Below are the code and all the weights of a small trained network. Each question names an input and a class and asks about switching units off, where a switched-off unit gives its printed mean instead of its output.

import numpy as np


def w(rows, s, z=0):
    codes = np.array(rows[::2]) - 128.0
    scale = np.full(codes.shape[1], s)
    scale[-1] = z or s
    return codes * scale


def norm(h):
    return h / np.sqrt((h * h).mean(-1, keepdims=True) + 1e-5)


def f(y):
    return y / 2 * (1 + np.tanh(0.7978845608 * (y + 0.044715 * y**3)))


def log_softmax(a):
    a = a - a.max(-1, keepdims=True)
    return a - np.log(np.exp(a).sum(-1, keepdims=True))


def net(x, mask):
    res = np.array(x, float).reshape(1, 3) / 4 @ E
    u = 0
    for l in range(2):
        y = f(norm(res) @ A[l][:, :-1].T + A[l][:, -1])
        res = res + np.where(mask[u : u + 11], y, B[l][:, -1]) @ B[l][:, :-1]
        u += 11
    return log_softmax(norm(res)[-1] @ U[:, :-1].T + U[:, -1])


A, B = {}, {}
E = w([
[21,238,186,193,129,80],'x0',
[111,95,92,245,24,1],'x1',
[8,155,67,213,86,150],'x2',
],0.0048)
A[0] = w([
[66,193,212,162,163,139,118],'0.n1',
[131,72,39,122,146,49,224],'0.n2',
[89,172,102,173,130,143,38],'0.n3',
[221,158,203,121,104,124,58],'0.n4',
[225,161,167,96,156,96,55],'0.n5',
[222,144,140,91,116,44,109],'0.n6',
[127,106,165,105,147,179,248],'0.n7',
[184,56,79,135,126,177,78],'0.n8',
[171,53,59,133,154,192,146],'0.n9',
[73,146,2,177,97,254,39],'0.n10',
[65,136,235,161,92,146,29],'0.n11',
],0.0069,0.0018)
B[0] = w([
[174,179,87,50,110,105,250],'0.n1',
[162,155,191,156,91,141,228],'0.n2',
[138,72,156,110,117,54,165],'0.n3',
[68,116,105,128,193,73,176],'0.n4',
[2,99,111,122,109,101,203],'0.n5',
[46,127,176,199,124,114,211],'0.n6',
[84,126,166,171,25,165,208],'0.n7',
[140,138,74,49,93,52,222],'0.n8',
[155,191,84,45,70,63,253],'0.n9',
[19,62,122,90,155,134,252],'0.n10',
[149,132,127,65,120,71,178],'0.n11',
],0.01,0.0033)
A[1] = w([
[110,114,150,152,103,74,226],'1.n1',
[177,121,192,102,134,139,98],'1.n2',
[166,216,91,134,185,86,115],'1.n3',
[84,124,77,142,134,108,65],'1.n4',
[124,117,159,115,110,251,34],'1.n5',
[178,107,162,192,109,130,108],'1.n6',
[159,119,176,92,107,102,5],'1.n7',
[73,19,146,116,207,63,134],'1.n8',
[109,105,104,133,103,148,159],'1.n9',
[54,153,161,133,163,100,200],'1.n10',
[81,162,104,59,128,151,187],'1.n11',
],0.012,0.0016)
B[1] = w([
[174,130,118,145,209,203,221],'1.n1',
[50,142,87,173,111,114,123],'1.n2',
[139,71,111,78,69,104,158],'1.n3',
[113,130,221,89,120,157,166],'1.n4',
[189,152,144,197,162,107,143],'1.n5',
[157,174,151,174,193,156,142],'1.n6',
[83,144,117,105,76,128,150],'1.n7',
[12,139,136,133,129,180,200],'1.n8',
[125,181,153,100,176,64,147],'1.n9',
[151,95,78,68,78,115,223],'1.n10',
[163,118,150,230,164,138,255],'1.n11',
],0.011,0.0082)
U = w([
[1,85,154,89,121,151,26],'0',
[176,118,108,48,45,62,188],'1',
[175,137,157,188,158,149,248],'2',
],0.011,0.00015)

Each question gives the input, the list of numbers given to net, and the class t.
The units are the neurons (one row each of A and B). Each row of codes is followed by its name. A weight is (code - 128) times the scale printed after its matrix; where a second scale follows, it is the last column's (A, B and U).
mask holds one flag per neuron, layer by layer. A switched-off neuron (its flag False) gives its mean, the last column of its row in B, instead of its output. The means were averaged over made-up inputs and are rounded, as every weight is.
A unit's drop is (log p(t) with every unit on - log p(t) with that unit switched off) / (log p(t) with every unit on - log p(t) with every unit switched off).
The circuit of an input: a set's keep is (log p(t) with only the set's units on - log p(t) with every unit switched off) / (log p(t) with every unit on - log p(t) with every unit switched off). Starting from the 12 units with the biggest drops (on a tie, the unit counted first), units are removed one at a time, each time the one whose removal leaves the highest keep (on an exact tie, the one counted first), for as long as the keep stays at least 0.8.
circuit, biggest first: the units of the circuit, biggest drop first
most important unit: the unit with the biggest drop
top k neurons: the k neurons with the biggest drops, biggest first
k most important neurons of layer l: the k neurons of layer l with the biggest drops, biggest first
drop of u: that unit's drop, to one decimal
input [-5,-3,3], class 1: circuit, biggest first => [0.n9]
input [6,-5,5], class 1: circuit, biggest first => [0.n1 1.n8]
input [2,-6,-5], class 2: 2 most important neurons of layer 1 => [1.n11 1.n5]
input [-7,0,-7], class 0: top 3 neurons => [0.n5 0.n6 0.n1]
input [-6,7,0], class 2: top 2 neurons => [0.n2 0.n1]
input [7,-3,-5], class 1: top 2 neurons => [0.n1 0.n10]
input [-4,-5,-5], class 0: top 3 neurons => [0.n1 0.n4 0.n5]
input [-1,-5,-7], class 0: 2 most important neurons of layer 0 => [0.n4 0.n5]
input [-7,-8,0], class 2: 2 most important neurons of layer 1 => [1.n11 1.n10]
input [4,6,-3], class 2: 2 most important neurons of layer 0 => [0.n9 0.n10]
input [7,5,6], class 1: 3 most important neurons of layer 0 => [0.n1 0.n5 0.n6]
input [-2,-6,-7], class 0: top 2 neurons => [0.n4 0.n5]
input [5,1,-4], class 1: 3 most important neurons of layer 0 => [0.n1 0.n10 0.n3]
input [8,-8,-7], class 1: 2 most important neurons of layer 1 => [1.n8 1.n10]
input [5,4,-6], class 0: most important unit => 1.n8
input [-7,-2,4], class 1: top 2 neurons => [0.n9 1.n8]
input [-7,8,2], class 2: 3 most important neurons of layer 0 => [0.n2 0.n1 0.n11]
input [8,2,6], class 1: 2 most important neurons of layer 1 => [1.n8 1.n10]
input [7,4,-4], class 1: drop of 0.n10 => 0.1
